How the points are linked:
τ: mp->fh, jj->hj, lt->cn, lh->bt, cl->nl, sq->bp, nh->mh, rn->cp, dq->dl, jm->bz, fh->sg, rp->fd, mf->fs, mm->hs, rd->lt, nl->jj, jn->dm, zm->gt, gn->mr, qt->qp, bl->fz, cz->rj, fz->rg, mc->jn, cq->nt, ct->ll, lb->cr, mh->ct, nz->nh, fq->nf, rl->mt, tg->lb, tj->tl, rz->tr, ng->cz, cg->mf, fd->pc, mr->jp, sj->hf, ml->jh, pn->tc, bz->ng, sg->fq, rm->tp, dl->dt, gh->jc, gl->rp, tp->sj, pc->hl, hh->hr, hl->rl, cp->zm, qp->mb, fs->rd, zs->dz, rh->zs, fl->cq, rg->cl, hc->fg, hr->gh, nf->tb, tr->qt, mq->cg, mt->rt, hn->gn, tc->dq, sc->mq, rj->mc, jp->ml, th->jb, dz->bl, dt->hn, fg->nz, sz->sc, dm->hc, bm->rn, bt->mp, hs->jm, hf->jz, ll->rh, dh->gl, cn->fl, jh->hh, jb->bm, cr->sq, jz->tj, lc->sz, jc->dh, rt->lh, bp->mm, mb->lc, hj->tg, tl->rz, tb->pn, nt->th, gt->rm
θ: mp->cl, jj->qp, lt->rp, lh->fz, cl->tr, sq->mq, nh->zm, rn->bt, dq->bp, jm->rd, fh->nl, rp->mh, mf->jc, mm->mf, rd->gl, nl->qt, jn->th, zm->fh, gn->bz, qt->gn, bl->tj, cz->fl, fz->tl, mc->nt, cq->hl, ct->rm, lb->sz, mh->gt, nz->cp, fq->hj, rl->zs, tg->lc, tj->dq, rz->dt, ng->cn, cg->gh, fd->ct, mr->ng, sj->tb, ml->rj, pn->cr, bz->lt, sg->jj, rm->fq, dl->mm, gh->hc, gl->nh, tp->nf, pc->ll, hh->jn, hl->rh, cp->mp, qp->mr, fs->dh, zs->hf, rh->sj, fl->pc, rg->rz, hc->bm, hr->dm, nf->tg, tr->hn, mq->hr, mt->dz, hn->jm, tc->sq, sc->hh, rj->cq, jp->cz, th->mt, dz->jz, dt->hs, fg->rn, sz->jh, dm->jb, bm->lh, bt->rg, hs->fs, hf->pn, ll->tp, dh->nz, cn->fd, jh->mc, jb->rt, cr->sc, jz->tc, lc->ml, jc->fg, rt->bl, bp->cg, mb->jp, hj->mb, tl->dl, tb->lb, nt->rl, gt->sg
δ: mp->rz, jj->gn, lt->nh, lh->tj, cl->dt, sq->hh, nh->mp, rn->fz, dq->mq, jm->dh, fh->tr, rp->zm, mf->hc, mm->gh, rd->nz, nl->hn, jn->rl, zm->cl, gn->rd, qt->jm, bl->tc, cz->fd, fz->dq, mc->hl, cq->ll, ct->sg, lb->ml, mh->fh, nz->bt, fq->qp, rl->sj, tg->jp, tj->sq, rz->mm, ng->rp, cg->dm, fd->gt, mr->lt, sj->tg, ml->fl, pn->sz, bz->gl, sg->qt, rm->jj, dl->cg, gh->jb, gl->cp, tp->hj, pc->rm, hh->nt, hl->tp, cp->rg, qp->bz, fs->fg, zs->tb, rh->nf, fl->ct, rg->dl, hc->rt, hr->th, nf->mb, tr->hs, mq->jn, mt->hf, hn->fs, tc->sc, sc->mc, rj->pc, jp->cn, th->zs, dz->pn, dt->mf, fg->lh, sz->rj, dm->mt, bm->bl, bt->tl, hs->jc, hf->lb, ll->fq, dh->rn, cn->mh, jh->cq, jb->dz, cr->jh, jz->cr, lc->cz, jc->bm, rt->jz, bp->hr, mb->ng, hj->mr, tl->bp, tb->lc, nt->rh, gt->nl

The rows follow the links: the fewer symbols apart two points are, the more alike their rows tend to be.

Named rows; a name shown again gets a slightly different row:
nz: [-17,-40,4,-19,3,-9,14,0,-52,12,-1,19,11,-25,-95,11,1,-18,-59,-20,-23,-19,21,86,-21,5,15,-12,-67,-1,26,-17,78,3,-7,21,10,28,4,-14,-10,64,23,14,6,-37,-15,-16,-18,33,7,16,8,7,-1,-44,49,-19,34,-21,-14,-14,16,108,20,-11,-22,-16,-18]
sq: [34,18,67,-26,16,17,-3,-29,22,-21,-30,3,14,29,42,57,14,1,93,6,-1,-35,-12,-61,5,67,16,0,27,13,25,32,-36,65,-12,-2,11,-32,63,-3,6,-32,-4,10,70,19,27,-4,3,-14,60,-30,13,3,-62,14,-12,3,9,31,-19,23,53,-48,-3,-1,-7,-9,6]
sj: [-26,40,-11,4,-3,55,12,5,54,16,15,25,-1,-29,103,-9,-3,-31,53,-16,-29,2,-49,-56,-15,-13,0,-16,56,-3,8,-22,-79,-10,1,26,7,5,-12,-18,-7,-69,18,7,-14,39,-21,-22,-14,-44,-12,21,-1,12,12,55,-3,-14,-27,-25,-1,-17,3,-108,15,-18,13,-18,-16]
lc: [-34,37,-41,18,-21,7,-2,17,44,22,18,-21,-8,-25,88,-33,-15,18,17,1,25,20,-34,-41,5,-41,-11,12,53,-19,-20,-31,-69,-42,10,-19,-15,19,-43,18,2,-60,-2,-9,-43,36,-27,16,3,-41,-37,30,-8,-9,38,48,-46,1,-33,-34,16,-21,-34,-96,-3,12,22,26,-2]
tr: [-3,-38,-15,-21,13,-44,19,6,-49,1,1,-15,11,-15,-94,2,15,20,-74,-24,17,-29,19,75,-24,-11,15,10,-67,13,39,-4,75,-14,-8,-8,2,18,-13,12,-12,63,25,19,-16,-37,1,14,-23,38,-4,3,10,-5,11,-48,13,-19,37,-2,-15,0,5,107,23,8,-24,14,-18]
mm: [-29,-31,54,-21,-26,-40,-11,-23,-38,19,-31,-15,10,-16,-70,44,-20,24,9,15,19,-24,33,76,14,60,12,10,-36,-22,12,-24,57,62,-10,-18,5,31,55,13,9,44,-16,3,54,-27,-24,15,14,23,50,23,13,-7,-52,-29,6,11,31,-30,-17,-20,40,75,-11,10,-25,21,13]
mt: [27,26,54,1,24,45,5,-21,33,-20,5,24,-2,21,61,33,20,-29,95,-8,-29,5,-27,-74,-8,56,2,-17,34,19,3,29,-49,52,1,26,5,-36,54,-21,-4,-40,9,1,56,25,26,-19,-5,-23,39,-29,0,9,-53,24,5,-5,-20,33,3,23,54,-71,9,-17,10,-29,-6]
mp: [-10,-41,-7,-28,9,-27,17,2,-50,7,-5,1,15,-20,-95,11,8,3,-67,-24,-3,-28,21,85,-22,-4,20,-2,-67,6,40,-10,75,-6,-12,9,14,26,-7,1,-12,63,24,22,-3,-39,-6,-3,-21,39,5,9,12,0,3,-48,31,-19,42,-11,-20,-4,12,107,18,-2,-28,-1,-20]
hs: [-27,-41,16,12,-7,-8,10,-7,-49,17,21,21,-5,-29,-98,3,-5,-29,-45,-15,-24,14,29,94,-14,18,-8,-10,-64,-11,-6,-25,73,17,5,22,2,38,17,-13,-6,63,15,1,17,-42,-21,-17,-15,34,7,25,-5,13,-17,-39,51,-13,16,-28,8,-16,22,106,13,-14,-8,-15,-12]
dl: [-26,-26,60,-29,-25,-27,-15,-21,-33,17,-40,-6,13,-13,-64,48,-21,15,13,18,9,-34,34,73,19,63,14,4,-31,-21,15,-24,55,63,-12,-11,11,33,58,5,7,43,-19,6,63,-25,-20,9,16,22,53,24,16,-3,-59,-27,12,14,33,-27,-21,-17,38,74,-15,5,-26,16,15]
zm: [22,-36,-43,28,24,-29,12,15,-45,-11,38,-1,-14,7,-82,-37,22,-4,-93,-19,4,32,14,47,-21,-45,-12,1,-58,22,-14,19,65,-41,13,1,-14,-10,-41,3,-8,53,23,-7,-44,-34,19,5,-20,39,-42,-20,-15,-5,41,-46,21,-13,4,23,19,12,-23,91,18,1,2,-1,-15]
tp: [-32,35,-55,-17,-25,-2,-9,19,40,18,-22,-23,10,-19,77,-24,-23,30,0,14,24,-18,-23,-35,10,-53,6,17,51,-22,8,-29,-63,-53,-7,-27,-3,15,-54,17,7,-51,-15,1,-58,32,-26,19,10,-37,-35,27,10,-8,52,45,-49,11,-10,-33,-9,-19,-56,-88,-9,16,4,26,10]
nl: [26,-34,-52,23,28,-5,11,18,-41,-18,28,17,-12,14,-76,-38,22,-18,-96,-12,-19,28,19,36,-16,-53,-11,-9,-51,20,-10,26,61,-51,9,16,-6,-9,-49,-12,-9,50,15,-7,-50,-30,19,-14,-13,34,-44,-23,-12,6,48,-41,34,-12,3,31,18,17,-35,86,12,-10,0,-23,-12]
mh: [33,-19,-72,-31,19,-9,-2,27,-22,-23,-33,3,14,31,-44,-24,12,4,-95,5,-1,-34,20,8,5,-68,15,-3,-26,14,26,30,37,-72,-13,-1,11,-21,-71,-3,3,32,-6,11,-77,-17,29,-5,6,26,-43,-30,12,2,67,-31,16,2,26,35,-20,22,-65,51,-5,-4,-24,-8,3]
jh: [-10,42,6,-28,9,34,16,-1,54,7,-7,2,14,-22,101,19,9,1,72,-26,-4,-29,-51,-68,-25,12,22,-1,51,8,43,-10,-80,8,-11,9,12,-5,5,0,-11,-68,27,21,6,40,-8,0,-22,-40,17,10,13,0,-5,52,-26,-18,-8,-11,-19,-5,25,-111,22,0,3,0,-17]
gl: [16,-35,-34,19,24,-45,16,15,-49,-8,31,-18,-8,-2,-88,-29,21,20,-87,-20,20,17,16,58,-24,-33,-7,13,-64,17,-3,11,71,-35,9,-12,-15,2,-33,17,-11,60,26,-1,-34,-36,11,17,-19,38,-29,-14,-9,-5,32,-47,8,-19,11,17,13,10,-11,98,21,14,-6,16,-17]
th: [29,30,50,10,24,42,7,-17,34,-19,19,20,-7,17,68,21,17,-28,92,-11,-26,13,-32,-74,-12,50,-5,-10,37,23,-4,28,-54,49,8,22,0,-35,52,-16,-4,-47,13,0,55,24,22,-19,-9,-20,33,-25,-10,8,-49,27,1,-7,-26,33,11,19,53,-74,9,-13,17,-24,-9]
lb: [-16,44,-6,-21,3,52,14,0,52,9,0,18,9,-24,99,7,2,-18,63,-20,-21,-21,-50,-61,-18,-5,18,-12,52,1,28,-17,-80,-3,-7,23,12,0,-3,-15,-10,-68,23,18,-3,42,-17,-19,-17,-44,1,19,10,8,3,54,-11,-15,-13,-18,-10,-12,10,-110,18,-15,7,-15,-17]
zs: [6,37,25,-3,16,1,16,-11,50,-6,14,-24,1,-7,91,18,15,26,81,-24,29,-1,-53,-74,-25,24,7,14,44,19,18,4,-71,24,0,-15,-10,-20,25,20,-14,-64,25,14,26,36,2,21,-19,-38,20,-7,1,-10,-25,45,-52,-17,-21,5,-3,5,38,-101,21,15,11,20,-17]
bl: [19,5,82,21,-1,-23,-20,-35,5,-10,1,-22,-10,30,5,34,-2,21,80,23,26,26,13,-22,23,81,-16,13,13,1,-36,19,-1,82,8,-26,-15,-18,82,18,14,-2,-26,-19,86,1,15,23,21,2,54,-18,-11,-8,-79,0,-24,19,-13,22,13,12,56,-5,-20,15,11,16,18]
cg: [3,-10,82,23,-16,8,-21,-33,-11,-3,0,18,-16,16,-22,33,-16,-27,59,29,-19,31,27,17,28,81,-19,-7,-3,-16,-43,1,21,82,10,8,-9,1,82,-13,13,16,-33,-25,88,-12,1,-15,27,9,52,0,-13,9,-82,-12,27,20,-11,3,16,2,51,28,-25,-15,9,-18,23]
dz: [32,25,56,-9,21,41,2,-23,32,-21,-3,24,7,23,59,36,18,-25,94,-3,-29,-12,-24,-72,-7,58,5,-16,31,18,11,30,-47,57,-3,22,10,-35,59,-20,-1,-43,5,6,61,24,27,-22,-4,-18,45,-27,3,8,-57,23,6,-7,-9,34,-4,20,52,-64,7,-16,8,-27,-2]

Each walk starts at a row. The symbols on each line, taken left to right, move it on to the next point.
Each answer is a row, close to the row of the point it stands for.
---
[17,-36,-37,28,23,-38,14,17,-46,-12,38,-12,-13,2,-84,-36,19,8,-90,-21,11,29,15,53,-20,-42,-11,7,-62,21,-8,17,68,-40,10,-5,-11,-4,-35,8,-8,57,21,-3,-38,-36,15,10,-20,40,-38,-16,-13,-5,35,-44,14,-16,6,19,15,11,-18,94,18,8,-1,7,-16]
τ δ θ δ -> [0,-40,-20,-13,18,-52,18,6,-50,-1,7,-20,3,-10,-97,-4,13,26,-79,-27,23,-14,18,71,-22,-17,12,14,-68,14,28,1,75,-21,-6,-9,1,15,-20,15,-11,62,23,15,-23,-38,3,21,-19,40,-9,-4,7,-7,21,-48,7,-18,32,-1,-9,3,2,103,22,14,-22,19,-18]
τ δ θ δ -> [-17,-40,-1,-24,5,-19,17,1,-50,7,-5,9,11,-23,-95,12,8,-10,-63,-22,-12,-30,26,86,-20,2,20,-7,-70,5,38,-12,75,3,-9,16,15,30,-3,-11,-11,68,26,18,1,-39,-11,-11,-18,36,4,14,11,5,0,-45,39,-15,39,-15,-18,-7,16,109,19,-7,-24,-7,-19]
---
[-33,-32,46,-2,-22,-51,-3,-18,-43,21,-10,-23,0,-19,-79,29,-22,29,-5,9,32,-7,35,84,9,48,1,14,-46,-21,-4,-30,61,50,-1,-26,-7,36,44,18,3,54,-10,-1,51,-30,-25,22,6,27,35,25,-1,-12,-47,-30,-4,7,20,-34,0,-20,34,86,-9,17,-13,32,5]
θ τ θ τ δ -> [-3,-42,-12,-27,12,-39,19,6,-53,5,-6,-4,12,-18,-96,6,9,13,-72,-24,8,-31,18,77,-23,-9,21,6,-69,7,40,-4,74,-10,-9,2,10,22,-12,6,-13,65,28,21,-11,-38,-6,7,-19,41,0,5,14,-4,9,-49,22,-21,39,-5,-18,-4,7,105,21,5,-29,8,-21]
δ δ δ θ -> [-10,-19,75,-11,-22,13,-18,-29,-22,7,-31,29,4,4,-47,47,-20,-27,39,26,-33,-10,31,44,26,77,1,-17,-17,-19,-10,-10,35,75,-5,15,11,15,75,-22,13,30,-29,-8,77,-16,-8,-25,20,17,57,10,4,13,-70,-18,38,21,15,-12,-5,-7,46,51,-26,-17,-11,-23,20]
---
[26,31,46,20,25,39,11,-15,36,-16,29,18,-10,14,73,15,21,-22,89,-13,-18,24,-35,-78,-14,43,-9,-7,38,22,-11,25,-57,48,9,18,-8,-33,46,-11,-5,-49,19,-3,50,29,21,-14,-10,-24,30,-25,-11,5,-44,30,-6,-11,-31,26,16,13,50,-81,12,-11,22,-21,-11]
τ θ δ δ δ -> [-13,41,-1,-26,5,44,18,-3,55,8,-4,11,10,-25,101,17,6,-11,65,-21,-12,-29,-56,-64,-22,1,22,-10,53,3,39,-15,-79,3,-12,16,13,-6,2,-11,-14,-67,23,20,-2,39,-11,-10,-19,-45,9,13,13,5,2,52,-19,-16,-10,-14,-18,-10,16,-108,17,-5,6,-9,-17]
δ θ -> [-28,41,-27,28,-12,38,6,11,56,20,29,8,-15,-29,96,-30,-10,-13,37,-7,-9,30,-41,-47,-10,-31,-14,-7,56,-11,-19,-29,-72,-25,9,8,-11,10,-27,-3,-4,-64,7,-7,-27,40,-27,-6,-7,-43,-30,26,-15,2,25,51,-20,-8,-43,-33,16,-20,-20,-107,7,-7,27,2,-11]
---
[-30,-40,22,24,-9,-12,7,-9,-49,21,28,13,-11,-30,-96,2,-9,-22,-41,-12,-20,23,29,94,-12,21,-12,-8,-62,-9,-14,-26,75,23,8,17,-6,42,23,-13,-6,63,11,-6,24,-37,-23,-12,-13,35,11,25,-11,7,-21,-39,43,-9,10,-33,15,-19,27,108,11,-10,-1,-8,-8]
θ δ τ δ -> [-35,-36,39,19,-21,-44,-1,-16,-49,22,17,-18,-7,-27,-85,14,-15,16,-19,2,24,21,34,94,2,37,-9,10,-54,-20,-19,-32,68,45,6,-16,-12,40,42,17,1,58,1,-7,44,-36,-27,19,1,31,22,30,-5,-8,-40,-36,9,0,12,-35,12,-20,32,95,-1,12,-5,25,3]
τ δ -> [-30,-40,30,28,-15,-32,4,-14,-48,25,27,-3,-15,-27,-91,4,-15,-1,-32,-3,6,31,30,98,-3,28,-17,0,-58,-15,-19,-30,71,31,14,-1,-12,40,31,3,-2,63,7,-9,34,-39,-24,2,-3,35,15,28,-14,-1,-29,-37,25,-3,7,-34,19,-23,30,100,4,3,-1,8,-6]
---
[2,39,22,-13,16,7,18,-6,48,-1,5,-22,6,-10,95,18,16,25,81,-22,27,-15,-51,-75,-25,23,13,12,49,12,28,2,-70,18,-3,-11,-2,-15,18,16,-11,-67,27,15,20,38,3,22,-25,-37,17,-2,6,-10,-19,47,-49,-21,-15,3,-10,4,35,-105,21,13,9,20,-19]
δ θ -> [-21,44,-9,-6,-1,56,14,2,54,12,6,23,3,-27,101,0,-1,-28,57,-17,-26,-8,-50,-58,-18,-6,9,-14,52,-2,23,-20,-77,-6,-3,27,12,2,-10,-18,-8,-71,21,11,-7,37,-18,-21,-17,-45,-3,19,5,9,9,54,-5,-14,-19,-23,-5,-16,6,-111,16,-15,10,-18,-13]
θ τ δ θ δ -> [-29,42,-23,22,-10,48,8,10,51,18,28,16,-11,-29,95,-24,-10,-25,42,-10,-17,25,-42,-49,-12,-29,-11,-11,56,-9,-15,-28,-75,-21,8,17,-5,8,-20,-13,-7,-66,14,-5,-24,38,-25,-15,-10,-43,-24,25,-12,8,24,53,-11,-9,-38,-32,15,-20,-11,-105,9,-11,22,-6,-10]
---
[28,7,75,-4,3,-22,-11,-30,11,-18,-15,-25,0,32,15,46,4,31,85,17,29,-4,3,-37,18,79,-1,18,17,5,-10,27,-15,75,0,-30,-6,-27,79,20,9,-14,-19,-4,81,8,22,23,14,2,60,-23,0,-13,-75,7,-33,16,-1,28,1,18,56,-18,-17,18,1,19,15]
τ δ τ θ -> [-20,-25,65,-28,-24,-15,-14,-22,-31,15,-42,2,15,-10,-62,54,-23,1,21,17,-3,-33,37,64,23,65,17,-1,-26,-20,17,-24,49,68,-11,-4,11,29,65,0,11,41,-23,4,69,-24,-16,-3,15,19,60,17,15,1,-62,-25,19,15,29,-24,-20,-16,43,69,-19,-1,-24,5,16]
δ δ δ τ θ -> [25,5,79,7,-1,-25,-14,-33,7,-14,-4,-29,-6,30,12,40,1,28,84,23,32,7,11,-29,23,77,-10,17,14,4,-23,22,-10,76,3,-30,-12,-21,81,20,10,-6,-23,-13,85,7,22,25,17,-1,57,-21,-4,-10,-78,2,-30,18,-9,23,6,18,57,-15,-19,17,6,19,17]
---
[32,23,62,-17,19,38,2,-26,30,-19,-14,18,8,25,53,44,15,-23,91,0,-24,-19,-22,-68,-1,63,11,-10,33,17,18,31,-43,60,-7,17,14,-36,62,-16,-2,-37,1,10,64,21,24,-19,1,-17,52,-32,8,10,-60,17,3,-1,-4,34,-12,21,50,-60,0,-13,0,-24,-3]
θ τ θ -> [9,-6,83,29,-13,5,-21,-33,-9,-6,8,9,-14,20,-20,30,-12,-18,67,29,-10,34,24,7,29,83,-26,-5,-1,-10,-46,7,12,84,15,1,-13,-4,86,-7,15,14,-30,-26,88,-4,8,-6,23,11,52,-9,-19,3,-81,-12,13,22,-14,7,20,3,53,18,-28,-5,12,-9,25]
θ τ δ -> [-6,-14,77,5,-21,18,-23,-31,-21,4,-19,28,-1,12,-40,42,-20,-35,49,27,-33,3,31,34,27,80,-8,-18,-12,-20,-18,-6,29,77,0,15,9,13,78,-22,13,26,-28,-14,83,-16,-5,-23,26,17,59,6,0,13,-77,-17,39,23,7,-9,1,-5,49,46,-25,-15,-5,-23,23]
---
[-27,42,-18,16,-7,53,12,8,54,16,21,24,-7,-29,101,-17,-6,-29,46,-14,-26,13,-45,-56,-10,-20,-7,-15,55,-7,-3,-26,-78,-16,5,25,1,8,-18,-17,-7,-66,14,0,-19,41,-24,-17,-10,-44,-17,26,-5,8,16,52,-4,-11,-34,-29,9,-19,-5,-107,12,-13,22,-15,-10]
τ τ θ θ -> [31,22,63,-28,19,29,-3,-25,26,-22,-24,13,13,29,47,49,14,-8,90,1,-16,-28,-17,-65,4,65,15,-7,28,16,23,30,-41,62,-10,9,15,-37,65,-9,1,-35,-3,12,67,21,25,-13,0,-15,57,-31,13,6,-63,14,-4,1,3,36,-15,21,53,-54,-1,-7,-4,-18,3]
δ τ θ θ -> [29,12,76,-16,5,-15,-10,-28,15,-18,-25,-25,8,32,24,49,8,27,87,12,26,-15,-1,-44,16,77,8,13,21,9,0,28,-19,73,-7,-24,-1,-26,77,20,9,-17,-16,-1,79,11,22,19,13,-4,61,-22,10,-12,-74,6,-31,10,2,33,-9,17,55,-28,-13,16,-2,15,13]
---
[-20,-26,68,-26,-24,-5,-14,-25,-29,12,-41,10,14,-4,-56,55,-21,-7,26,22,-17,-33,35,62,21,70,10,-9,-25,-22,8,-19,45,69,-12,3,13,27,67,-8,10,37,-25,1,68,-25,-17,-9,21,20,58,18,12,6,-64,-24,29,17,28,-23,-20,-15,43,64,-22,-10,-23,-6,16]
τ τ θ δ θ -> [-23,-40,11,4,-4,-5,13,-3,-52,15,11,24,-1,-31,-96,3,-5,-25,-51,-15,-26,3,26,94,-17,10,1,-14,-64,-6,9,-22,74,13,0,26,5,34,12,-16,-6,66,13,9,11,-39,-21,-19,-17,36,10,18,-2,12,-14,-41,49,-10,22,-27,3,-17,23,106,12,-16,-14,-18,-13]
τ δ θ θ τ -> [24,-31,-42,26,23,-17,9,17,-42,-14,37,4,-14,12,-81,-41,20,-14,-91,-16,-7,31,15,41,-17,-48,-11,-1,-54,22,-15,22,62,-47,9,11,-7,-10,-46,-8,-8,53,16,-5,-48,-31,19,-7,-13,37,-45,-21,-14,2,45,-44,28,-12,3,27,20,18,-27,84,14,-5,1,-10,-15]
